Below is a small trained network, with its code and all its weights. Each question gives an input and a class and asks what happens when units are switched off, that is, made to give their printed mean instead of their output.

import numpy as np


def w(rows, s, z=0):
    codes = np.array(rows[::2]) - 128.0
    scale = np.full(codes.shape[1], s)
    scale[-1] = z or s
    return codes * scale


def norm(h):
    return h / np.sqrt((h * h).mean(-1, keepdims=True) + 1e-5)


def f(y):
    return np.maximum(y, 0)


def log_softmax(a):
    a = a - a.max(-1, keepdims=True)
    return a - np.log(np.exp(a).sum(-1, keepdims=True))


def net(x, mask):
    res = np.array(x, float).reshape(1, 7) / 4 @ E
    u = 0
    for l in range(4):
        y = f(norm(res) @ A[l][:, :-1].T + A[l][:, -1])
        res = res + np.where(mask[u : u + 4], y, B[l][:, -1]) @ B[l][:, :-1]
        u += 4
    return log_softmax(norm(res)[-1] @ U[:, :-1].T + U[:, -1])


A, B = {}, {}
E = w([
[127,128,128,128,128,128],'x0',
[213,126,98,146,69,115],'x1',
[110,2,136,198,112,223],'x2',
[104,113,249,41,51,117],'x3',
[136,125,131,117,131,132],'x4',
[122,130,126,136,126,126],'x5',
[131,131,132,129,130,129],'x6',
],0.0078)
A[0] = w([
[126,139,179,92,83,114,120],'L0N0',
[160,131,67,149,110,133,4],'L0N1',
[147,62,100,193,182,166,138],'L0N2',
[137,255,44,141,207,86,106],'L0N3',
],0.0082,0.0038)
B[0] = w([
[51,178,110,209,149,46,193],'L0N0',
[217,36,75,86,123,181,147],'L0N1',
[113,22,58,189,166,19,221],'L0N2',
[118,117,139,69,112,254,253],'L0N3',
],0.006,0.0068)
A[1] = w([
[52,113,170,103,236,140,172],'L1N0',
[123,176,197,70,66,49,130],'L1N1',
[118,78,231,128,66,107,69],'L1N2',
[94,24,253,184,39,140,2],'L1N3',
],0.0053,0.0031)
B[1] = w([
[65,103,58,186,211,110,252],'L1N0',
[167,26,152,223,85,21,254],'L1N1',
[142,254,130,79,189,239,201],'L1N2',
[132,235,7,101,95,197,226],'L1N3',
],0.0065,0.0038)
A[2] = w([
[95,111,63,161,124,5,121],'L2N0',
[240,140,86,150,25,128,186],'L2N1',
[31,112,154,191,2,255,156],'L2N2',
[227,169,127,106,104,187,3],'L2N3',
],0.0065,0.0033)
B[2] = w([
[138,75,179,125,130,139,255],'L2N0',
[172,157,165,173,44,134,252],'L2N1',
[166,149,68,76,188,155,240],'L2N2',
[102,145,91,154,101,252,167],'L2N3',
],0.011,0.0043)
A[3] = w([
[62,141,171,103,224,12,1],'L3N0',
[125,150,1,140,87,179,116],'L3N1',
[90,106,58,50,226,166,132],'L3N2',
[139,126,142,115,122,83,65],'L3N3',
],0.0094,0.0043)
B[3] = w([
[103,67,146,82,96,228,191],'L3N0',
[120,160,176,87,91,202,244],'L3N1',
[113,201,139,116,160,2,254],'L3N2',
[125,144,87,157,193,120,144],'L3N3',
],0.012,0.0078)
U = w([
[63,248,113,62,204,80,255],'0',
[185,204,99,101,82,245,190],'1',
[28,58,238,53,111,134,33],'2',
[167,151,216,146,58,1,153],'3',
[63,49,65,200,232,59,87],'4',
[192,25,60,226,93,157,18],'5',
],0.015,0.0028)

Each question gives the input, the list of numbers given to net, and the class t.
The units are the neurons (one row each of A and B). Each row of codes is followed by its name. A weight is (code - 128) times the scale printed after its matrix; where a second scale follows, it is the last column's (A, B and U).
mask holds one flag per neuron, layer by layer. A switched-off neuron (its flag False) gives its mean, the last column of its row in B, instead of its output. The means were averaged over made-up inputs and are rounded, as every weight is.
A unit's drop is (log p(t) with every unit on - log p(t) with that unit switched off) / (log p(t) with every unit on - log p(t) with every unit switched off).
The circuit of an input: a set's keep is (log p(t) with only the set's units on - log p(t) with every unit switched off) / (log p(t) with every unit on - log p(t) with every unit switched off). Starting from the 12 units with the biggest drops (on a tie, the unit counted first), units are removed one at a time, each time the one whose removal leaves the highest keep (on an exact tie, the one counted first), for as long as the keep stays at least 0.8.
circuit, biggest first: the units of the circuit, biggest drop first
most important unit: the unit with the biggest drop
top k neurons: the k neurons with the biggest drops, biggest first
top k neurons in layer l: the k neurons of layer l with the biggest drops, biggest first
drop when u is switched off: that unit's drop, to one decimal
input [5,0,1,2,4,1,1], class 0: top 3 neurons : [L0N2 L1N3 L2N1]
input [2,6,-8,1,8,-8,6], class 3: top 2 neurons : [L1N1 L1N3]
input [2,8,2,6,-1,5,-1], class 1: top 2 neurons : [L1N2 L1N3]
input [6,2,-3,3,-5,7,7], class 3: circuit, biggest first : [L1N1]
input [0,1,-5,-8,-6,6,4], class 1: top 3 neurons : [L1N0 L3N1 L0N0]
input [-1,-1,-5,6,-2,-8,7], class 2: top 3 neurons : [L3N0 L2N1 L3N2]
input [2,-6,1,-4,4,-1,0], class 4: top 3 neurons in layer 1 : [L1N3 L1N2 L1N0]
input [2,-3,-6,8,-7,7,-8], class 2: top 2 neurons in layer 3 : [L3N0 L3N2]
input [3,-4,-7,1,7,-5,-8], class 2: top 2 neurons : [L3N0 L1N1]
input [0,2,-1,6,6,1,0], class 3: top 2 neurons : [L1N1 L0N3]
input [-6,-1,8,3,6,7,-2], class 0: top 2 neurons : [L3N2 L2N2]
input [-4,0,-5,7,4,-5,1], class 2: top 2 neurons : [L3N0 L0N0]
input [-6,-7,1,3,6,7,-5], class 0: top 2 neurons : [L3N2 L0N2]
input [2,-4,7,-2,0,-3,-3], class 4: most important unit : L0N2
input [-4,-8,5,1,5,-6,-2], class 0: top 2 neurons in layer 1 : [L1N1 L1N3]
input [5,1,-5,-1,3,8,-1], class 1: top 3 neurons : [L0N3 L0N2 L1N0]
input [1,-1,-3,4,-4,4,7], class 2: top 2 neurons : [L3N0 L2N1]
input [-1,7,-7,1,-4,-3,-6], class 3: top 2 neurons in layer 3 : [L3N1 L3N0]
input [-6,3,-5,-1,-4,1,1], class 1: drop when L0N3 is switched off : 1.1
input [1,-1,2,7,-6,5,7], class 0: drop when L2N2 is switched off : 0.3
input [0,-3,8,2,0,7,6], class 0: most important unit : L3N2
input [0,-1,-8,6,2,-4,4], class 2: drop when L3N2 is switched off : 0.2
